Below are the code and all the weights of a small trained network. Each question names an input and a class and asks about switching units off, where a switched-off unit gives its printed mean instead of its output.

import numpy as np


def w(rows, s, z=0):
    codes = np.array(rows[::2]) - 128.0
    scale = np.full(codes.shape[1], s)
    scale[-1] = z or s
    return codes * scale


def norm(h):
    return h / np.sqrt((h * h).mean(-1, keepdims=True) + 1e-5)


def f(y):
    return np.maximum(y, 0)


def log_softmax(a):
    a = a - a.max(-1, keepdims=True)
    return a - np.log(np.exp(a).sum(-1, keepdims=True))


def net(x, mask):
    res = np.array(x, float).reshape(1, 8) / 4 @ E
    u = 0
    for l in range(3):
        y = f(norm(res) @ A[l][:, :-1].T + A[l][:, -1])
        res = res + np.where(mask[u : u + 3], y, B[l][:, -1]) @ B[l][:, :-1]
        u += 3
    return log_softmax(norm(res)[-1] @ U[:, :-1].T + U[:, -1])


A, B = {}, {}
E = w([
[68,71,150,177,102,172,144,88,190,131],'x0',
[118,131,116,127,124,126,123,141,136,133],'x1',
[136,127,132,124,140,133,128,122,134,126],'x2',
[146,121,147,128,130,129,143,103,118,117],'x3',
[77,189,148,104,102,133,174,151,132,104],'x4',
[125,128,140,165,123,201,113,165,103,71],'x5',
[34,164,172,146,209,149,95,81,33,141],'x6',
[140,135,254,147,109,141,105,221,144,168],'x7',
],0.006)
A[0] = w([
[100,108,152,51,165,4,165,77,176,222,134],'L0N1',
[67,116,159,179,128,123,142,94,211,111,3],'L0N2',
[18,124,178,86,209,131,183,151,59,137,142],'L0N3',
],0.0043,0.0039)
B[0] = w([
[102,119,168,145,129,254,91,180,92,7,226],'L0N1',
[150,205,162,166,139,128,97,48,245,169,147],'L0N2',
[226,129,90,123,47,172,150,153,162,210,252],'L0N3',
],0.0088,0.004)
A[1] = w([
[184,155,189,167,87,127,104,134,183,201,246],'L1N1',
[221,129,148,88,183,3,19,149,26,97,87],'L1N2',
[177,45,125,152,149,173,53,123,104,131,124],'L1N3',
],0.0059,0.0011)
B[1] = w([
[68,107,57,40,178,15,145,98,89,65,253],'L1N1',
[94,213,205,233,105,153,183,86,230,159,216],'L1N2',
[14,149,140,25,1,121,71,127,83,45,235],'L1N3',
],0.0071,0.0051)
A[2] = w([
[79,1,176,194,117,128,102,87,170,167,4],'L2N1',
[91,114,169,139,193,179,69,84,39,229,18],'L2N2',
[107,76,236,150,191,69,96,206,108,148,81],'L2N3',
],0.008,0.0017)
B[2] = w([
[162,254,184,201,148,138,167,158,124,196,233],'L2N1',
[202,46,117,75,68,71,147,159,199,138,254],'L2N2',
[112,101,29,189,175,147,125,30,105,98,224],'L2N3',
],0.011,0.0027)
U = w([
[83,157,142,119,87,107,168,131,116,116,254],'0',
[255,7,128,111,82,71,173,182,196,186,101],'1',
[151,248,182,212,165,129,172,128,161,212,82],'2',
[99,133,120,125,132,120,135,122,103,109,237],'3',
[120,78,28,177,206,116,147,32,91,104,3],'4',
[101,139,132,124,126,132,136,131,118,123,180],'5',
[105,141,134,111,139,141,132,132,123,117,139],'6',
[121,109,164,150,130,221,83,186,95,84,12],'7',
],0.0082,0.0031)

Each question gives the input, the list of numbers given to net, and the class t.
The units are the neurons (one row each of A and B). Each row of codes is followed by its name. A weight is (code - 128) times the scale printed after its matrix; where a second scale follows, it is the last column's (A, B and U).
mask holds one flag per neuron, layer by layer. A switched-off neuron (its flag False) gives its mean, the last column of its row in B, instead of its output. The means were averaged over made-up inputs and are rounded, as every weight is.
A unit's drop is (log p(t) with every unit on - log p(t) with that unit switched off) / (log p(t) with every unit on - log p(t) with every unit switched off).
The circuit of an input: a set's keep is (log p(t) with only the set's units on - log p(t) with every unit switched off) / (log p(t) with every unit on - log p(t) with every unit switched off). Starting from all 9 units, units are removed one at a time, each time the one whose removal leaves the highest keep (on an exact tie, the one counted first), for as long as the keep stays at least 0.8.
units of the circuit, in order: the units of the circuit, biggest drop first
unit that matters most: the unit with the biggest drop
k most important neurons of layer l: the k neurons of layer l with the biggest drops, biggest first
drop of u: that unit's drop, to one decimal
input [1,5,4,8,-7,5,-4,8], class 3: unit that matters most -> L1N3
input [4,0,-6,2,5,-3,8,0], class 1: units of the circuit, in order -> L2N2; L1N3
input [-5,1,7,-7,3,-2,0,8], class 4: units of the circuit, in order -> L2N3; L1N3
input [-5,-6,3,-6,-7,0,5,6], class 0: units of the circuit, in order -> L1N3; L1N1
input [8,1,6,0,3,5,6,-1], class 2: units of the circuit, in order -> L2N1; L0N1
input [7,-7,3,-5,1,8,4,8], class 4: units of the circuit, in order -> L2N3; L0N1
input [-5,-4,-4,2,-8,3,5,-3], class 0: units of the circuit, in order -> L1N3; L1N2
input [-8,4,-2,1,0,8,5,6], class 2: 2 most important neurons of layer 1 -> L1N2; L1N3
input [-8,0,-4,-8,6,5,-5,-1], class 2: 2 most important neurons of layer 0 -> L0N3; L0N1
input [-5,4,-1,4,5,-1,7,3], class 1: units of the circuit, in order -> L1N3; L2N2
input [-6,-4,5,-2,-2,-2,5,-1], class 2: 2 most important neurons of layer 1 -> L1N2; L1N1
input [-7,0,5,-4,4,2,2,4], class 2: 2 most important neurons of layer 1 -> L1N3; L1N2
input [4,-7,4,2,-6,-3,-5,-3], class 5: 2 most important neurons of layer 0 -> L0N3; L0N1
input [5,7,-4,6,-7,0,-5,6], class 0: unit that matters most -> L1N1
input [6,2,-2,4,-7,-6,-2,7], class 0: 2 most important neurons of layer 1 -> L1N3; L1N1
input [3,-3,-5,4,0,5,-5,7], class 4: 2 most important neurons of layer 0 -> L0N3; L0N1
input [5,-5,-6,1,6,-8,3,0], class 7: 2 most important neurons of layer 1 -> L1N2; L1N3
input [4,3,-2,0,-4,5,8,6], class 1: drop of L2N2 -> 1.1
input [7,0,-1,-7,-4,6,7,5], class 1: drop of L1N3 -> -0.1
input [-2,4,-5,-6,-8,8,-4,-2], class 0: most important neuron of layer 2 -> L2N3
input [7,4,-5,3,-2,2,-4,-4], class 2: drop of L0N3 -> 0.2
input [-3,-3,-4,5,-5,-4,8,-2], class 1: drop of L1N1 -> 0.1
input [-5,8,-8,1,3,7,-5,8], class 4: 2 most important neurons of layer 1 -> L1N3; L1N1
input [8,-8,6,3,-4,-2,3,-8], class 2: 2 most important neurons of layer 2 -> L2N1; L2N3
input [1,-6,6,2,-2,-8,5,0], class 7: 2 most important neurons of layer 1 -> L1N3; L1N1
input [-8,-3,5,-1,-6,-1,-7,7], class 2: 2 most important neurons of layer 0 -> L0N3; L0N1
input [8,-1,-4,8,4,-8,1,7], class 2: units of the circuit, in order -> L2N1
